W = [[761, 649, 597, 410, 582, 513, 598, 516, 747, 586, 641, 657, 718, 785], [695, 640, 635, 534, 625, 577, 622, 562, 687, 616, 659, 636, 680, 712], [793, 658, 584, 286, 561, 481, 574, 425, 807, 557, 623, 677, 738, 858], [826, 602, 648, 658, 732, 640, 765, 791, 717, 438, 765, 514, 718, 639], [695, 640, 610, 472, 604, 577, 622, 562, 747, 586, 659, 657, 699, 749], [499, 593, 713, 967, 732, 799, 741, 837, 507, 735, 694, 535, 524, 456], [728, 630, 635, 658, 689, 640, 693, 700, 657, 557, 694, 575, 680, 639], [891, 668, 519, 101, 496, 355, 503, 287, 927, 497, 623, 738, 815, 968], [466, 724, 648, 596, 518, 640, 479, 471, 567, 854, 499, 738, 621, 675], [728, 612, 648, 658, 668, 640, 693, 700, 657, 557, 712, 575, 699, 675]]
Indices start at 1.
(1, 1) -> 761
(1, 8) -> 516
(8, 3) -> 519
(3, 14) -> 858
(5, 3) -> 610
(2, 7) -> 622
(5, 9) -> 747
(4, 12) -> 514
(3, 9) -> 807
(6, 13) -> 524
(7, 8) -> 700
(10, 6) -> 640
(3, 13) -> 738
(4, 14) -> 639
(4, 13) -> 718
(10, 1) -> 728
(1, 11) -> 641
(1, 14) -> 785
(5, 2) -> 640
(8, 5) -> 496
(7, 11) -> 694
(5, 11) -> 659
(6, 2) -> 593
(2, 12) -> 636
(9, 8) -> 471
(8, 4) -> 101
(4, 10) -> 438
(7, 12) -> 575
(4, 6) -> 640
(7, 4) -> 658
(1, 6) -> 513
(8, 14) -> 968
(4, 3) -> 648
(2, 2) -> 640
(2, 10) -> 616

A =
[[ -2 -15  13  -2   1 -14  21   7  17  11  36 -18]
 [ 13  36 -14  19 -18  22 -33  -6 -27   7 -20  12]
 [  1   4   5  -4   2   2   5  -1   7  -2   7   0]
 [  4  27  -3  16 -12  16 -24  -8 -17   0 -19   7]
 [ -1   3  -6   0   0   6   1  -3   1  -2  -8   0]
 [  1  -4   3   4   0  -5  17   2  12   7  28  -9]]
Indices start at 1.
row 1 col 1 = -2
row 6 col 11 = 28
row 1 col 11 = 36
row 5 col 8 = -3
row 4 col 10 = 0
row 3 col 12 = 0
row 1 col 5 = 1
row 2 col 11 = -20
row 4 col 9 = -17
row 5 col 5 = 0
row 3 col 2 = 4
row 5 col 11 = -8
row 1 col 9 = 17
row 4 col 2 = 27
row 6 col 3 = 3
row 1 col 10 = 11
row 1 col 8 = 7
row 2 col 6 = 22
row 4 col 5 = -12
row 5 col 1 = -1
row 5 col 3 = -6
row 6 col 4 = 4
row 2 col 7 = -33
row 2 col 5 = -18
row 3 col 6 = 2
row 5 col 9 = 1
row 6 col 2 = -4
row 2 col 3 = -14

M =
[[  9   5   5  15  -9]
 [  2 -10  27   2 -16]
 [ -7  -2  -6  -3   8]
 [  6   1   7   2  -8]
 [  5   4  -5  -7   0]
 [  8   6  -1   6  -4]
 [  7  12 -13   8   3]
 [ -3 -17  34  -8 -17]
 [  8   6   3  14  -8]
 [ -5   1  -8   0   7]
 [ -5   2 -12  -2  10]
 [ -4   5 -19  -3  13]]
Rows and columns are counted from 1.
(1, 1): 9
(10, 5): 7
(12, 1): -4
(4, 2): 1
(11, 4): -2
(5, 2): 4
(3, 3): -6
(11, 2): 2
(1, 4): 15
(10, 1): -5
(8, 2): -17
(1, 2): 5
(5, 5): 0
(4, 5): -8
(11, 1): -5
(6, 3): -1
(8, 4): -8
(3, 1): -7
(6, 4): 6
(9, 4): 14
(10, 2): 1
(6, 2): 6
(12, 2): 5

arr =
[[ 21   9 -15  26   7 -13  20]
 [ -7  -2   7  -9  -2   6  -6]
 [-14  -5  14 -18  -4  12 -13]
 [-15  -6  21 -18  -5  18 -14]
 [  7   3  -7   9   2  -6   7]
 [ -7  -3   7  -9  -2   6  -7]
 [-14  -6  14 -18  -5  12 -13]
 [ 14   6 -14  17   5 -12  13]
 [ 21   9 -15  26   7 -13  19]
 [  7   3  -7   9   2  -6   7]
 [-15  -6  21 -18  -5  18 -14]
 [ 14   6 -14  17   4 -12  13]
 [  0   0   0   0   0   0   0]
 [ -7  -3   7  -8  -2   6  -7]]
Indices start at 1.
(1, 1) -> 21
(7, 6) -> 12
(4, 1) -> -15
(14, 6) -> 6
(6, 5) -> -2
(10, 1) -> 7
(9, 5) -> 7
(1, 2) -> 9
(10, 7) -> 7
(3, 3) -> 14
(11, 3) -> 21
(3, 6) -> 12
(7, 2) -> -6
(4, 7) -> -14
(5, 4) -> 9
(1, 5) -> 7
(9, 6) -> -13
(7, 1) -> -14
(14, 7) -> -7
(5, 2) -> 3
(2, 6) -> 6
(12, 7) -> 13
(10, 4) -> 9
(7, 7) -> -13
(12, 5) -> 4
(12, 1) -> 14
(12, 3) -> -14
(6, 3) -> 7
(13, 3) -> 0
(13, 2) -> 0
(6, 4) -> -9
(7, 5) -> -5

grid =
[[1, 12, -6, 2, -14, 0],
 [1, 11, -5, 2, -14, 1],
 [3, -7, 17, 5, -4, -2],
 [2, 10, -5, 3, -14, 0],
 [-3, 0, -5, -6, 20, 11],
 [-1, 1, 9, -3, -8, 27],
 [1, 12, -5, 1, -14, 3],
 [-2, 13, -9, -4, -6, -4],
 [0, -5, -6, -1, 4, -12],
 [-1, 0, 8, -2, -7, 21],
 [7, -4, 2, 12, -13, -10],
 [7, -4, 0, 12, -13, -10],
 [3, -7, 18, 4, -3, -1],
 [0, -4, -7, -1, 2, -12],
 [-3, 2, -6, -6, 15, 10]]
Rows and columns are counted from 1.
(1, 1) -> 1
(12, 4) -> 12
(5, 3) -> -5
(11, 4) -> 12
(9, 2) -> -5
(4, 4) -> 3
(6, 5) -> -8
(2, 1) -> 1
(3, 3) -> 17
(3, 6) -> -2
(10, 6) -> 21
(8, 1) -> -2
(2, 4) -> 2
(3, 4) -> 5
(8, 3) -> -9
(11, 2) -> -4
(10, 4) -> -2
(4, 3) -> -5
(8, 6) -> -4
(1, 3) -> -6
(15, 6) -> 10
(12, 6) -> -10
(13, 2) -> -7
(7, 2) -> 12
(14, 4) -> -1
(14, 1) -> 0
(10, 1) -> -1
(12, 2) -> -4
(11, 1) -> 7
(9, 6) -> -12
